Each row has two labels, one from each of two sets.
[ 0.49 -0.10 -0.16 -0.46 -0.07  0.05  0.02 -0.73  0.04 -0.66  0.79  0.35
  0.04 -1.27 -0.13 -0.15  0.04 -0.67  0.02 -0.58 -0.34  0.95 -2.77 -0.26
 -0.24 -1.16 -0.05  0.80 -0.41 -0.27] : J/Z947
[-0.01  0.19 -0.37 -1.13  0.31 -0.30 -0.08 -0.07  0.08 -0.32 -0.02  0.11
 -0.64 -0.50  0.06 -0.13 -0.03 -0.11  0.17 -0.76 -0.29 -1.62 -2.05  0.10
 -0.55 -0.82 -0.20 -0.58  0.11 -0.37] : J/Z995
[ 1.75 -0.38 -0.30 -2.41 -0.04  0.11  0.10 -0.99  0.32 -0.26  0.94  0.47
 -1.10 -0.72  0.15 -0.56 -0.03 -1.03  0.62  0.43 -0.62 -2.49 -6.33  0.03
 -1.10 -1.08 -0.51  0.99  0.38 -1.27] : J/Z947
[ 0.34  0.50 -0.14 -1.09  0.05 -0.35 -0.09 -0.20  0.03 -0.67 -0.26  0.25
 -0.50 -0.72  0.32 -0.64 -0.57  0.15 -0.22 -0.85 -0.21 -1.59 -5.19  0.06
 -0.85 -1.44 -0.25 -0.67 -0.27 -0.62] : J/Z995
[-0.11  0.69 -0.35  0.08  0.36 -0.61 -0.21 -1.00 -0.11 -0.13  0.90  0.34
 -2.28 -1.15  0.14  0.24  0.38 -0.26  0.18 -0.79 -1.06 -1.07 -2.18 -0.51
 -0.71 -1.03 -0.02  1.77  0.73 -0.44] : J/Z947
[-0.06  0.72  0.00  0.87 -0.09 -0.71 -0.43 -0.19  0.15 -0.97  0.65  0.11
 -0.53 -1.01  0.09  0.07 -0.03  0.65  0.22  0.14 -0.77  1.05 -2.02 -0.07
 -0.01 -0.69  0.17  0.66 -0.45 -0.46] : J/Z995
[ 0.32 -0.37  0.44 -0.09 -0.01  0.11  0.77 -0.83 -0.04  0.08  0.43  0.34
 -1.95  0.07 -0.33  0.05 -0.04 -1.58 -0.07  0.13 -0.11 -1.21  0.12 -0.09
 -0.25 -0.57 -0.22  1.72 -0.57 -0.25] : B/Z947
[ 0.45  0.09 -0.19 -0.40  0.26 -0.43 -0.05 -0.26  0.59 -0.53  0.60  0.10
  0.63 -0.53 -0.22 -0.08 -0.10 -0.09  0.31 -0.14 -0.49 -0.72 -2.03  0.00
 -0.44 -0.15 -0.17  0.36 -0.11 -1.00] : J/Z947
[ 0.22  0.21 -0.35 -0.47  0.02 -0.24 -0.15 -0.69 -0.01 -0.17  1.02  0.19
 -1.52 -1.11  0.28 -0.18  0.21 -0.33  0.31 -0.40 -0.81 -0.23 -2.14 -0.36
 -0.14 -1.18  0.00  0.95  0.44 -0.31] : J/Z995
[-0.30  0.37 -0.23  0.00  0.22 -0.54 -0.53  0.12  0.20 -0.43 -0.08  0.01
 -0.86 -0.58  0.35 -0.36 -0.02  0.87  0.59 -0.76 -0.42  0.24 -1.16 -0.04
 -0.67 -1.20 -0.25 -0.08  0.65  0.10] : J/Z947
[ 0.63 -0.43 -0.59 -1.45  0.12  0.26 -0.06 -0.47 -0.12  1.17  0.43 -0.20
 -2.90 -0.08  0.25 -0.27  0.05 -1.09 -0.16  0.90 -0.15 -2.90 -3.82  0.58
 -0.63 -0.71 -0.09  1.15  0.84 -0.16] : B/Z995
[ 0.84 -0.14 -0.80 -0.32  0.29 -0.03  0.12 -1.12 -0.22  0.42  0.36  0.18
 -3.06 -0.86 -0.40 -0.15  0.46 -1.57 -0.43 -1.18 -0.56 -1.72 -3.21  0.06
 -0.34 -0.56 -0.33  1.03 -0.09  0.21] : B/Z995
[ 1.26  0.29 -0.46 -1.68  0.25 -0.32  0.16  0.30  0.17 -0.59 -0.47  0.45
  0.29  0.24  0.02 -0.63 -0.66  0.48  0.72 -1.00  0.09 -3.08 -6.33  0.70
 -1.48 -0.39 -0.56 -1.55 -0.23 -1.07] : J/Z995

Each row has two labels, one from each of two sets.
[-0.27  0.47 -0.77 -0.24  0.15  0.17  0.68 -0.30 -1.10 -0.43 -0.69  0.88
 -0.61 -0.50 -0.06  1.50  0.22 -0.70  0.04  0.25 -0.16  1.81  0.68 -0.61
  0.74 -0.61 -0.07 -1.48 -0.43 -0.06] : Z707/Z284
[-0.20  0.40  0.30  0.28  0.56  0.75  0.57 -0.74  0.57  0.74  0.34 -0.51
  0.10  0.40 -1.52  0.00 -0.18  0.02 -0.09 -0.12 -0.14 -0.32 -0.72 -0.76
 -0.70 -0.30 -0.73  0.07  0.33  0.45] : Z941/Z284
[ 0.76 -0.32 -0.92 -1.11  0.91  0.55  0.42 -0.67  0.29  0.69  0.53  2.01
  1.31  0.53 -0.78  1.19  0.04  2.43 -1.32 -0.04 -0.39  2.06  0.91 -1.47
  0.39 -0.65 -0.82  0.98  0.34  0.32] : Z157/Z441
[ 0.76 -0.07 -0.60 -0.61  1.21  0.18  0.48 -1.11  0.85 -1.00  0.55  0.89
 -0.65  0.72 -1.46  0.49 -0.54  0.46 -0.53  0.15  1.67 -0.52 -0.38 -0.01
  0.07 -0.60 -0.64  0.22 -0.24 -0.41] : Z157/Z284
[ 1.01  1.68  0.65 -0.05  0.53  0.94  0.67 -1.73 -0.23  1.10  0.33  0.62
 -0.22 -0.60 -0.63  1.06 -0.07  1.12 -0.06  0.21  1.01  0.85  0.66  0.09
  0.66 -1.01 -0.70 -0.19  0.24 -0.53] : Z707/Z284
[ 0.12 -0.37 -0.91 -1.07  1.89  0.73  0.26 -0.11  0.19  0.83  0.20  0.69
  0.71  0.55 -1.39  0.53 -0.09  1.26 -0.17 -0.40 -0.56  0.27  0.31 -0.92
 -0.49 -0.08 -0.91  0.89  0.11  0.01] : Z157/Z284
[ 0.66 -0.40 -0.29 -0.21  0.98 -0.28  0.39 -0.69  0.08 -0.58  0.41  0.19
 -0.18  0.65 -0.71  0.69 -0.17 -0.38 -0.27  0.17 -0.11 -0.06 -0.33  0.20
 -0.71 -0.25 -0.28  0.34 -0.15 -0.81] : Z157/Z284
